m =
[[105 138 125 134 114 128 112]
 [128 128 128 128 128 128 128]
 [137 103 133 116 117 140 118]
 [116 135 135 139 124 129 111]
 [144 110 129 117 129 133 133]
 [124 122 125 148 126 112 102]
 [141 117 140 147 140 119 110]
 [135 103 132 114 115 141 118]
 [124 121 135 115 116 145 124]
 [133 108 133 116 117 140 119]
 [143 133 137 134 148 125 140]
 [121 128 137 132 123 134 115]
 [114 139 135 139 125 130 115]
 [147 100 127 128 129 122 117]]
Rows and columns are counted from 0.
(0, 0) = 105
(5, 0) = 124
(5, 3) = 148
(2, 0) = 137
(2, 5) = 140
(12, 2) = 135
(0, 2) = 125
(3, 5) = 129
(12, 6) = 115
(10, 2) = 137
(10, 6) = 140
(10, 3) = 134
(12, 1) = 139
(3, 0) = 116
(0, 1) = 138
(8, 6) = 124
(0, 4) = 114
(1, 3) = 128
(11, 0) = 121
(5, 1) = 122
(3, 1) = 135
(2, 1) = 103
(6, 6) = 110
(1, 6) = 128
(4, 2) = 129
(13, 6) = 117
(2, 6) = 118
(8, 1) = 121
(9, 1) = 108
(7, 1) = 103
(13, 1) = 100
(12, 4) = 125

grid = [143 117 135 155 145 153 123]
grid[0] = 143
grid[4] = 145
grid[1] = 117

B =
[[123 143 142 130 121 125]
 [156 122 129 151 156 105]
 [127 144 144 135 125 120]]
B[0,0]: 123
B[1,2]: 129
B[2,2]: 144
B[0,1]: 143
B[1]: [156, 122, 129, 151, 156, 105]
B[:, 4]: [121, 156, 125]
B[0,3]: 130

X =
[[121 121 130 119 130 152 152 116 119 139 117 114]
 [119 119 134 118 133 151 150 115 118 141 117 115]
 [119 119 138 118 138 147 147 117 118 143 118 118]
 [137 137 135 138 135 122 123 141 138 130 139 144]
 [136 136 137 137 138 122 122 141 138 131 139 144]
 [135 135 125 134 125 136 135 133 134 127 134 131]
 [137 137 122 136 122 135 135 135 136 125 135 131]
 [142 142 129 143 129 121 121 146 143 124 144 146]]
X[-8,-12]	121
X[5,7]	133
X[6,11]	131
X[4,-12]	136
X[4,-11]	136
X[5]	[135, 135, 125, 134, 125, 136, 135, 133, 134, 127, 134, 131]
X[-4,9]	131
X[:, 2]	[130, 134, 138, 135, 137, 125, 122, 129]
X[5,-2]	134
X[6,0]	137
X[7,-1]	146
X[-4,8]	138
X[-1]	[142, 142, 129, 143, 129, 121, 121, 146, 143, 124, 144, 146]
X[5,-7]	136
X[5,-1]	131
X[1,-2]	117
X[5,3]	134
X[2,-10]	138
X[0,8]	119
X[2,0]	119
X[:, -3]	[139, 141, 143, 130, 131, 127, 125, 124]
X[6,1]	137
X[6,10]	135
X[-5,-11]	137
X[7,-8]	129
X[-1,-10]	129
X[:, 4]	[130, 133, 138, 135, 138, 125, 122, 129]
X[-1,-2]	144
X[-3,6]	135
X[:, -11]	[121, 119, 119, 137, 136, 135, 137, 142]
X[-5,9]	130
X[:, -5]	[116, 115, 117, 141, 141, 133, 135, 146]
X[-5,-10]	135

arr =
[[129 135 122 139 136 134 134 125]
 [133 119 127 127 130 131 127 132]
 [117 152 116 154 143 143 143 111]
 [123 136 128 134 129 131 133 118]
 [125 125 126 125 131 114 125 129]
 [117 131 126 129 131 116 136 117]
 [139 122 125 139 133 144 128 131]
 [137 134 125 148 133 146 134 129]
 [133 121 131 118 125 129 121 136]
 [140 122 133 134 123 139 121 138]
 [123 130 128 130 129 125 127 128]
 [130 115 130 115 126 117 126 132]
 [145 117 128 133 129 136 121 139]
 [139 135 124 141 134 142 129 132]]
arr[0, 0] = 129
arr[:, 1] = [135, 119, 152, 136, 125, 131, 122, 134, 121, 122, 130, 115, 117, 135]
arr[3, 0] = 123
arr[4, 7] = 129
arr[12, 3] = 133
arr[6] = [139, 122, 125, 139, 133, 144, 128, 131]
arr[6, 4] = 133
arr[13, 4] = 134
arr[12, 5] = 136
arr[2, 1] = 152
arr[11, 0] = 130
arr[12] = [145, 117, 128, 133, 129, 136, 121, 139]
arr[13, 0] = 139
arr[:, 5] = [134, 131, 143, 131, 114, 116, 144, 146, 129, 139, 125, 117, 136, 142]
arr[10, 5] = 125
arr[3, 5] = 131
arr[8, 4] = 125
arr[13, 5] = 142
arr[0, 7] = 125
arr[5] = [117, 131, 126, 129, 131, 116, 136, 117]
arr[:, 0] = [129, 133, 117, 123, 125, 117, 139, 137, 133, 140, 123, 130, 145, 139]
arr[9, 7] = 138
arr[7, 1] = 134
arr[:, 7] = [125, 132, 111, 118, 129, 117, 131, 129, 136, 138, 128, 132, 139, 132]
arr[1, 4] = 130
arr[6, 5] = 144
arr[2, 4] = 143
arr[0, 4] = 136
arr[:, 3] = [139, 127, 154, 134, 125, 129, 139, 148, 118, 134, 130, 115, 133, 141]
arr[7, 0] = 137
arr[0, 5] = 134
arr[3, 4] = 129
arr[8, 1] = 121
arr[8, 5] = 129
arr[3] = [123, 136, 128, 134, 129, 131, 133, 118]
